Here is a tiny trained network, its code and every weight. The questions are about switching its units off for an input and a class, where a switched-off unit gives its printed mean instead of its output.

import numpy as np


def w(rows, s, z=0):
    codes = np.array(rows[::2]) - 128.0
    scale = np.full(codes.shape[1], s)
    scale[-1] = z or s
    return codes * scale


def f(y):
    return np.maximum(y, 0)


def log_softmax(a):
    a = a - a.max(-1, keepdims=True)
    return a - np.log(np.exp(a).sum(-1, keepdims=True))


def net(x, mask):
    res = np.array(x, float).reshape(1, 7) / 4 @ E
    y = f(res @ A[0][:, :-1].T + A[0][:, -1])
    res = res + np.where(mask, y, B[0][:, -1]) @ B[0][:, :-1]
    return log_softmax(res[-1] @ U[:, :-1].T + U[:, -1])


A, B = {}, {}
E = w([
[32,133,160,231,222,79,161,38],'x0',
[132,119,129,134,133,129,119,130],'x1',
[120,137,129,122,123,123,133,133],'x2',
[79,203,206,72,57,202,37,1],'x3',
[133,135,126,135,115,119,130,126],'x4',
[128,122,130,121,136,127,120,129],'x5',
[217,212,113,152,229,125,45,111],'x6',
],0.0048)
A[0] = w([
[184,88,45,162,190,78,203,199,83],'n0',
[62,73,136,182,156,90,151,69,124],'n1',
[198,120,97,21,64,201,84,186,91],'n2',
[195,109,48,165,191,43,200,209,122],'n3',
[237,201,133,155,252,142,35,121,168],'n4',
[60,138,185,208,186,86,154,64,72],'n5',
[180,74,37,162,188,61,193,199,71],'n6',
[184,77,36,185,166,46,196,245,86],'n7',
[193,104,114,48,62,176,89,190,102],'n8',
[240,238,97,152,210,77,57,106,169],'n9',
[112,207,252,71,84,210,56,26,65],'n10',
[194,115,104,55,55,178,64,199,96],'n11',
[250,103,87,23,49,191,120,182,101],'n12',
[46,116,161,223,187,91,125,34,86],'n13',
[102,124,101,144,113,121,180,142,253],'n14',
],0.0039,0.005)
B[0] = w([
[50,145,76,73,160,189,56,40,191],'n0',
[174,195,139,152,168,72,176,182,177],'n1',
[149,206,80,197,198,69,163,150,179],'n2',
[67,116,95,78,125,208,65,77,217],'n3',
[158,46,211,55,55,69,182,137,240],'n4',
[173,210,65,207,212,84,158,187,170],'n5',
[45,139,50,86,163,193,53,54,190],'n6',
[32,135,58,85,140,219,41,39,210],'n7',
[164,214,85,188,211,54,180,183,174],'n8',
[148,44,224,28,33,72,173,144,236],'n9',
[14,157,4,94,175,211,26,26,199],'n10',
[146,198,87,197,193,74,168,175,176],'n11',
[153,197,94,204,209,89,167,194,192],'n12',
[176,216,90,207,213,73,178,194,185],'n13',
[185,39,253,90,43,153,180,161,254],'n14',
],0.0047,0.0049)
U = w([
[32,155,18,94,162,213,1,48,9],'0',
[139,107,172,125,122,131,146,137,255],'1',
[168,240,78,246,212,46,176,174,33],'2',
[136,94,178,120,102,129,130,127,182],'3',
[153,92,166,129,103,124,128,126,167],'4',
[136,59,208,59,67,66,168,137,67],'5',
],0.0075,0.0039)

Each question gives the input, the list of numbers given to net, and the class t.
The units are the neurons (one row each of A and B). Each row of codes is followed by its name. A weight is (code - 128) times the scale printed after its matrix; where a second scale follows, it is the last column's (A, B and U).
mask holds one flag per neuron, in row order. A switched-off neuron (its flag False) gives its mean, the last column of its row in B, instead of its output. The means were averaged over made-up inputs and are rounded, as every weight is.
A unit's drop is (log p(t) with every unit on - log p(t) with that unit switched off) / (log p(t) with every unit on - log p(t) with every unit switched off).
The circuit of an input: a set's keep is (log p(t) with only the set's units on - log p(t) with every unit switched off) / (log p(t) with every unit on - log p(t) with every unit switched off). Starting from the 12 units with the biggest drops (on a tie, the unit counted first), units are removed one at a time, each time the one whose removal leaves the highest keep (on an exact tie, the one counted first), for as long as the keep stays at least 0.8.
units of the circuit, in order: the units of the circuit, biggest drop first
most important unit: the unit with the biggest drop
k most important neurons: the k neurons with the biggest drops, biggest first
drop of u: that unit's drop, to one decimal
input [0,0,6,-5,0,1,8], class 5: units of the circuit, in order : n9; n4
input [2,-6,3,-7,1,7,-7], class 0: most important unit : n7
input [-8,1,-7,-7,-2,-5,-1], class 2: 4 most important neurons : n12; n8; n11; n2
input [8,7,3,-3,-7,0,-4], class 2: units of the circuit, in order : n13; n5
input [3,1,7,-8,-6,-2,8], class 0: units of the circuit, in order : n7; n3
input [-1,-5,-5,-5,-5,4,4], class 0: units of the circuit, in order : n7; n3
input [8,-5,-1,2,5,-2,-8], class 2: 2 most important neurons : n13; n5
input [1,-5,-3,-6,5,8,7], class 3: 2 most important neurons : n9; n4
input [5,1,-8,-7,3,8,6], class 3: drop of n0 : -0.3
input [-8,-4,0,-8,0,-3,7], class 0: drop of n3 : 0.4
input [7,2,-5,5,-3,-1,-1], class 2: drop of n8 : -0.1
